Below is a small trained network, with its code and all its weights. Each question gives an input and a class and asks what happens when units are switched off, that is, made to give their printed mean instead of their output.

import numpy as np


def w(rows, s, z=0):
    codes = np.array(rows[::2]) - 128.0
    scale = np.full(codes.shape[1], s)
    scale[-1] = z or s
    return codes * scale


def f(y):
    return y / 2 * (1 + np.tanh(0.7978845608 * (y + 0.044715 * y**3)))


def log_softmax(a):
    a = a - a.max(-1, keepdims=True)
    return a - np.log(np.exp(a).sum(-1, keepdims=True))


def net(x, mask):
    res = np.array(x, float).reshape(1, 8) / 4 @ E
    y = f(res @ A[0][:, :-1].T + A[0][:, -1])
    res = res + np.where(mask, y, B[0][:, -1]) @ B[0][:, :-1]
    return log_softmax(res[-1] @ U[:, :-1].T + U[:, -1])


A, B = {}, {}
E = w([
[130,133,132,130,133,134,131,110,131,123,120,135],'x0',
[169,152,63,225,203,98,178,167,91,160,120,174],'x1',
[132,138,120,121,132,136,129,125,139,129,130,126],'x2',
[166,186,213,140,95,139,69,205,160,180,94,202],'x3',
[93,81,52,172,67,175,108,108,135,190,86,163],'x4',
[150,61,192,107,147,255,209,161,65,137,154,159],'x5',
[139,147,130,81,97,65,143,82,123,224,215,199],'x6',
[176,101,59,55,96,119,129,144,147,44,115,203],'x7',
],0.0058)
A[0] = w([
[92,135,124,144,126,124,130,133,135,109,171,148,1],'N1',
[168,69,71,116,67,99,147,129,134,88,100,203,116],'N2',
[187,158,64,202,136,132,147,115,99,143,102,137,65],'N3',
[195,170,174,85,174,71,122,136,70,74,184,69,66],'N4',
[118,133,110,99,154,62,99,114,139,146,70,111,48],'N5',
[83,86,48,142,82,173,115,98,124,180,114,134,91],'N6',
[145,148,116,199,141,113,196,162,174,104,102,106,29],'N7',
[199,172,194,69,177,81,180,131,124,58,143,117,121],'N8',
[112,185,117,132,130,93,113,74,142,113,85,139,66],'N9',
[158,81,128,117,107,179,169,134,84,148,104,153,74],'N10',
[148,136,131,82,136,108,133,88,130,200,163,160,31],'N11',
[167,97,173,91,163,187,202,182,92,126,167,140,43],'N12',
[155,214,157,143,108,188,133,138,154,140,104,175,131],'N13',
[150,227,188,83,110,127,63,228,156,154,95,190,92],'N14',
[125,112,98,92,79,109,137,173,143,68,130,186,38],'N15',
[102,124,78,161,62,92,83,110,145,124,115,148,109],'N16',
[112,135,133,89,141,107,160,109,161,168,163,129,65],'N17',
[142,180,99,152,120,71,89,141,149,103,146,96,85],'N18',
[163,104,117,163,159,95,163,201,132,110,114,109,240],'N19',
[167,128,70,82,109,126,119,131,105,55,160,176,48],'N20',
[56,88,137,115,52,133,103,129,152,122,146,106,100],'N21',
[132,132,152,158,154,151,121,141,143,69,51,80,62],'N22',
[111,175,112,135,116,65,119,99,156,118,86,111,29],'N23',
[170,139,99,153,200,101,136,140,84,152,89,160,72],'N24',
[167,146,134,146,116,138,168,122,180,169,142,133,16],'N25',
[168,161,78,167,181,143,216,170,88,181,149,163,139],'N26',
[95,112,107,147,137,129,132,72,92,83,183,116,62],'N27',
[151,64,138,145,79,183,169,125,72,144,110,145,131],'N28',
[140,133,104,174,160,74,172,163,100,121,150,163,87],'N29',
[42,132,169,180,126,124,145,91,110,212,141,78,82],'N30',
[132,125,115,108,133,106,124,131,127,163,193,162,25],'N31',
[124,158,107,129,132,75,131,111,169,136,97,100,28],'N32',
[147,131,157,80,150,92,142,88,110,162,209,166,120],'N33',
[135,110,179,112,159,202,183,107,100,142,133,154,42],'N34',
[181,119,96,97,117,138,147,154,149,94,155,175,69],'N35',
[124,86,82,122,133,107,140,102,101,123,170,83,78],'N36',
[98,109,190,1,95,157,105,115,117,125,162,86,182],'N37',
[111,152,99,109,178,114,204,91,130,61,180,81,144],'N38',
[73,138,159,150,161,139,139,120,138,184,128,83,22],'N39',
[54,133,79,92,151,132,183,99,117,108,143,116,61],'N40',
[134,123,112,141,159,147,102,144,135,86,69,88,69],'N41',
[102,124,150,95,91,143,103,122,129,123,127,113,19],'N42',
[137,105,175,105,61,132,138,95,156,125,114,81,26],'N43',
[137,115,125,163,142,147,130,169,139,88,69,85,39],'N44',
[141,144,89,117,102,63,128,77,102,185,211,173,84],'N45',
],0.0084,0.0069)
B[0] = w([
[133,82,234,97,35,187,73,190,123,137,170,254,104],'N1',
[144,191,165,165,220,185,113,158,121,119,165,78,187],'N2',
[166,95,187,85,125,163,106,97,171,134,118,156,153],'N3',
[141,147,155,106,172,180,157,144,167,244,96,167,181],'N4',
[86,94,110,118,84,108,130,184,157,164,192,119,129],'N5',
[169,120,146,129,172,149,172,131,138,210,69,208,171],'N6',
[146,135,184,94,117,158,101,106,126,91,133,153,129],'N7',
[136,143,122,91,198,173,139,139,151,223,70,136,210],'N8',
[89,107,112,108,80,84,122,162,164,181,173,91,134],'N9',
[105,116,93,114,92,87,154,149,172,163,142,93,159],'N10',
[81,151,116,85,89,180,133,188,67,52,92,155,143],'N11',
[55,120,96,114,40,58,158,187,174,169,220,128,183],'N12',
[183,104,120,176,106,87,153,147,108,120,88,123,178],'N13',
[179,49,146,211,110,78,150,126,79,127,103,147,228],'N14',
[121,165,217,210,169,198,86,185,119,86,205,118,140],'N15',
[94,113,95,91,127,114,210,141,167,192,145,105,163],'N16',
[99,144,132,117,119,173,112,119,97,98,108,158,130],'N17',
[75,109,95,101,95,80,155,165,177,164,219,108,158],'N18',
[108,139,107,119,113,113,120,91,125,124,127,89,236],'N19',
[137,200,183,189,178,170,66,180,126,102,206,96,146],'N20',
[153,113,123,97,152,147,88,74,151,130,115,135,156],'N21',
[79,197,112,56,94,182,153,147,41,58,116,185,153],'N22',
[82,104,124,115,57,104,163,166,178,147,211,130,136],'N23',
[160,76,167,96,88,163,62,66,184,103,155,137,154],'N24',
[137,108,202,87,107,177,115,163,106,96,115,216,111],'N25',
[157,93,143,97,130,126,57,54,170,97,122,95,228],'N26',
[171,29,211,202,68,64,107,211,97,106,121,200,135],'N27',
[82,157,69,109,108,100,162,152,139,183,149,116,196],'N28',
[142,120,161,100,105,148,62,60,165,99,126,124,159],'N29',
[160,221,179,155,225,176,126,171,118,80,202,72,179],'N30',
[106,124,181,71,74,178,100,183,84,76,112,199,125],'N31',
[93,84,161,71,77,97,120,199,174,148,195,157,126],'N32',
[100,161,89,77,96,158,166,123,64,83,82,122,196],'N33',
[79,132,102,94,90,59,124,168,154,105,206,122,163],'N34',
[118,156,153,160,148,118,97,156,136,110,153,91,140],'N35',
[179,44,207,223,78,84,141,193,69,115,106,195,142],'N36',
[154,108,104,122,136,111,80,53,163,90,116,85,253],'N37',
[172,101,126,181,114,76,144,115,127,151,67,140,203],'N38',
[153,158,245,147,172,164,105,235,143,121,197,141,129],'N39',
[182,53,194,192,74,75,89,197,107,106,119,191,138],'N40',
[69,169,103,52,79,190,162,150,62,74,110,171,142],'N41',
[160,66,249,99,80,195,6,121,206,126,165,183,118],'N42',
[151,67,182,74,133,157,13,91,134,112,189,214,128],'N43',
[96,141,147,51,68,167,146,152,57,46,117,219,137],'N44',
[90,181,108,73,103,176,160,120,48,60,89,141,192],'N45',
],0.0097,0.0067)
U = w([
[64,112,92,86,40,81,145,185,163,160,213,107,67],'0',
[89,168,114,54,67,203,147,142,23,47,73,164,81],'1',
[192,32,192,225,59,81,127,178,60,125,81,173,67],'2',
[135,195,205,174,218,189,99,190,112,85,222,77,61],'3',
[130,137,93,118,131,120,128,92,114,118,100,88,248],'4',
[154,71,155,58,102,158,45,31,181,101,124,121,35],'5',
[117,131,98,126,136,116,153,89,108,124,102,96,222],'6',
[130,129,131,97,173,191,167,146,147,254,61,197,95],'7',
],0.01,0.013)

Each question gives the input, the list of numbers given to net, and the class t.
The units are the neurons (one row each of A and B). Each row of codes is followed by its name. A weight is (code - 128) times the scale printed after its matrix; where a second scale follows, it is the last column's (A, B and U).
mask holds one flag per neuron, in row order. A switched-off neuron (its flag False) gives its mean, the last column of its row in B, instead of its output. The means were averaged over made-up inputs and are rounded, as every weight is.
A unit's drop is (log p(t) with every unit on - log p(t) with that unit switched off) / (log p(t) with every unit on - log p(t) with every unit switched off).
The circuit of an input: a set's keep is (log p(t) with only the set's units on - log p(t) with every unit switched off) / (log p(t) with every unit on - log p(t) with every unit switched off). Starting from the 12 units with the biggest drops (on a tie, the unit counted first), units are removed one at a time, each time the one whose removal leaves the highest keep (on an exact tie, the one counted first), for as long as the keep stays at least 0.8.
circuit, biggest first: the units of the circuit, biggest drop first
unit that matters most: the unit with the biggest drop
top k neurons: the k neurons with the biggest drops, biggest first
drop of u: that unit's drop, to one decimal
input [4,-2,-5,6,-8,4,2,-4], class 7: unit that matters most	N8
input [7,-8,2,-8,0,5,-7,-1], class 2: top 4 neurons	(N27 N40 N38 N36)
input [8,8,0,4,3,4,-7,0], class 5: top 3 neurons	(N26 N24 N3)
input [4,-6,3,4,-4,3,-6,8], class 3: circuit, biggest first	(N15 N20)
input [-7,-5,-5,-4,5,7,-2,-7], class 0: circuit, biggest first	(N28 N34)
input [8,8,-3,4,8,2,-7,8], class 3: top 2 neurons	(N2 N15)
input [-5,-2,1,-8,-2,-7,-8,-2], class 1: top 3 neurons	(N22 N41 N44)
input [5,1,2,-3,-7,-2,0,1], class 7: circuit, biggest first	(N4 N8)
input [-6,-1,0,8,7,-8,-3,-5], class 0: circuit, biggest first	(N18 N23)
input [6,-3,3,6,1,-6,1,6], class 0: circuit, biggest first	(N16 N18)
input [5,1,5,5,-5,-2,1,-3], class 2: top 2 neurons	(N14 N13)
input [-6,-1,-2,-6,-5,7,6,-7], class 0: top 3 neurons	(N12 N34 N2)
input [6,-1,-1,-6,-8,0,8,-7], class 1: circuit, biggest first	(N33 N45)
input [-2,2,2,-2,-3,0,6,-8], class 3: unit that matters most	N30
input [3,-8,0,-1,-5,-7,-2,-2], class 5: circuit, biggest first	(N37 N43)
input [1,8,1,-8,8,-2,-3,3], class 2: top 3 neurons	(N36 N40 N27)
input [-1,5,0,-6,8,0,-4,-8], class 3: top 2 neurons	(N30 N39)
input [0,-1,-3,2,6,-6,2,1], class 0: top 2 neurons	(N8 N16)
input [-1,0,-3,-1,8,-6,6,-6], class 7: top 2 neurons	(N6 N16)
input [1,-6,2,-8,5,5,-8,-6], class 1: unit that matters most	N22
input [3,3,6,-2,6,-6,-6,-8], class 3: top 2 neurons	(N30 N39)
input [-7,-1,4,7,4,5,6,0], class 2: top 2 neurons	(N14 N13)
input [2,5,6,7,4,1,-2,2], class 2: top 2 neurons	(N14 N13)
input [4,7,3,-6,-2,-5,-8,-2], class 1: drop of N44	0.1
input [0,-7,0,4,-8,1,-7,-7], class 7: drop of N38	-0.1
input [5,-1,5,-1,-8,6,8,7], class 1: drop of N45	0.4
